Here is a tiny trained network, its code and every weight. The questions are about switching its units off for an input and a class, where a switched-off unit gives its printed mean instead of its output.

import numpy as np


def w(rows, s, z=0):
    codes = np.array(rows[::2]) - 128.0
    scale = np.full(codes.shape[1], s)
    scale[-1] = z or s
    return codes * scale


def f(y):
    return np.maximum(y, 0)


def log_softmax(a):
    a = a - a.max(-1, keepdims=True)
    return a - np.log(np.exp(a).sum(-1, keepdims=True))


def net(x, mask):
    res = np.array(x, float).reshape(1, 4) / 4 @ E
    y = f(res @ A[0][:, :-1].T + A[0][:, -1])
    res = res + np.where(mask, y, B[0][:, -1]) @ B[0][:, :-1]
    return log_softmax(res[-1] @ U[:, :-1].T + U[:, -1])


A, B = {}, {}
E = w([
[147,102,121,2],'x0',
[100,121,51,152],'x1',
[43,115,147,117],'x2',
[131,52,154,95],'x3',
],0.015)
A[0] = w([
[44,164,55,153,72],'neuron 1',
[144,120,35,111,248],'neuron 2',
[69,168,7,102,127],'neuron 3',
[212,87,183,143,131],'neuron 4',
[184,32,101,114,159],'neuron 5',
[140,32,115,197,229],'neuron 6',
[227,116,130,156,243],'neuron 7',
[103,200,138,167,176],'neuron 8',
[163,101,54,153,239],'neuron 9',
[75,15,117,126,220],'neuron 10',
[63,190,222,164,246],'neuron 11',
[123,88,183,49,253],'neuron 12',
[89,203,58,165,142],'neuron 13',
[114,239,160,164,192],'neuron 14',
[182,165,57,168,241],'neuron 15',
],0.012,0.0043)
B[0] = w([
[124,82,160,82,193],'neuron 1',
[77,158,87,66,202],'neuron 2',
[81,61,146,46,205],'neuron 3',
[159,185,147,30,193],'neuron 4',
[112,219,125,167,207],'neuron 5',
[86,197,101,168,199],'neuron 6',
[212,193,97,150,206],'neuron 7',
[153,17,97,190,194],'neuron 8',
[104,185,64,80,191],'neuron 9',
[36,194,164,198,225],'neuron 10',
[162,2,185,203,222],'neuron 11',
[135,195,191,132,254],'neuron 12',
[163,54,115,88,204],'neuron 13',
[192,50,111,165,207],'neuron 14',
[140,82,42,83,208],'neuron 15',
],0.0096,0.014)
U = w([
[73,83,118,80,184],'0',
[186,181,26,149,5],'1',
[16,155,198,210,112],'2',
[221,164,243,98,119],'3',
[202,65,140,255,27],'4',
],0.0098,0.0027)

Each question gives the input, the list of numbers given to net, and the class t.
The units are the neurons (one row each of A and B). Each row of codes is followed by its name. A weight is (code - 128) times the scale printed after its matrix; where a second scale follows, it is the last column's (A, B and U).
mask holds one flag per neuron, in row order. A switched-off neuron (its flag False) gives its mean, the last column of its row in B, instead of its output. The means were averaged over made-up inputs and are rounded, as every weight is.
A unit's drop is (log p(t) with every unit on - log p(t) with that unit switched off) / (log p(t) with every unit on - log p(t) with every unit switched off).
The circuit of an input: a set's keep is (log p(t) with only the set's units on - log p(t) with every unit switched off) / (log p(t) with every unit on - log p(t) with every unit switched off). Starting from the 12 units with the biggest drops (on a tie, the unit counted first), units are removed one at a time, each time the one whose removal leaves the highest keep (on an exact tie, the one counted first), for as long as the keep stays at least 0.8.
units of the circuit, in order: the units of the circuit, biggest drop first
unit that matters most: the unit with the biggest drop
top k neurons: the k neurons with the biggest drops, biggest first
drop when u is switched off: that unit's drop, to one decimal
input [-1,2,3,-5], class 4: units of the circuit, in order	neuron 14; neuron 8
input [0,-5,-7,-3], class 1: units of the circuit, in order	neuron 12; neuron 11
input [-4,-5,-7,-1], class 1: units of the circuit, in order	neuron 7; neuron 15
input [-8,0,3,5], class 4: units of the circuit, in order	neuron 11
input [1,-1,-7,5], class 1: units of the circuit, in order	neuron 11; neuron 7
input [-1,2,3,-6], class 4: top 4 neurons	neuron 14; neuron 8; neuron 11; neuron 4
input [-6,-2,-4,5], class 1: top 2 neurons	neuron 4; neuron 6
input [-5,-4,-2,7], class 3: top 3 neurons	neuron 4; neuron 7; neuron 8
input [0,1,3,-8], class 4: top 2 neurons	neuron 14; neuron 8
input [-5,5,6,-5], class 4: top 3 neurons	neuron 11; neuron 8; neuron 14
input [-6,8,7,1], class 0: top 2 neurons	neuron 13; neuron 3
input [1,6,-3,6], class 1: top 2 neurons	neuron 9; neuron 11
input [6,-3,4,-3], class 3: top 2 neurons	neuron 10; neuron 12
input [-2,-3,0,6], class 2: unit that matters most	neuron 10
input [2,0,1,-7], class 0: top 2 neurons	neuron 3; neuron 7
input [-4,6,5,-6], class 0: drop when neuron 3 is switched off	1.1
input [1,0,-3,0], class 1: drop when neuron 12 is switched off	0.1
input [-7,2,8,-3], class 4: drop when neuron 4 is switched off	0.0
input [-4,7,4,-7], class 0: drop when neuron 3 is switched off	0.7
input [-3,8,-3,6], class 1: unit that matters most	neuron 9
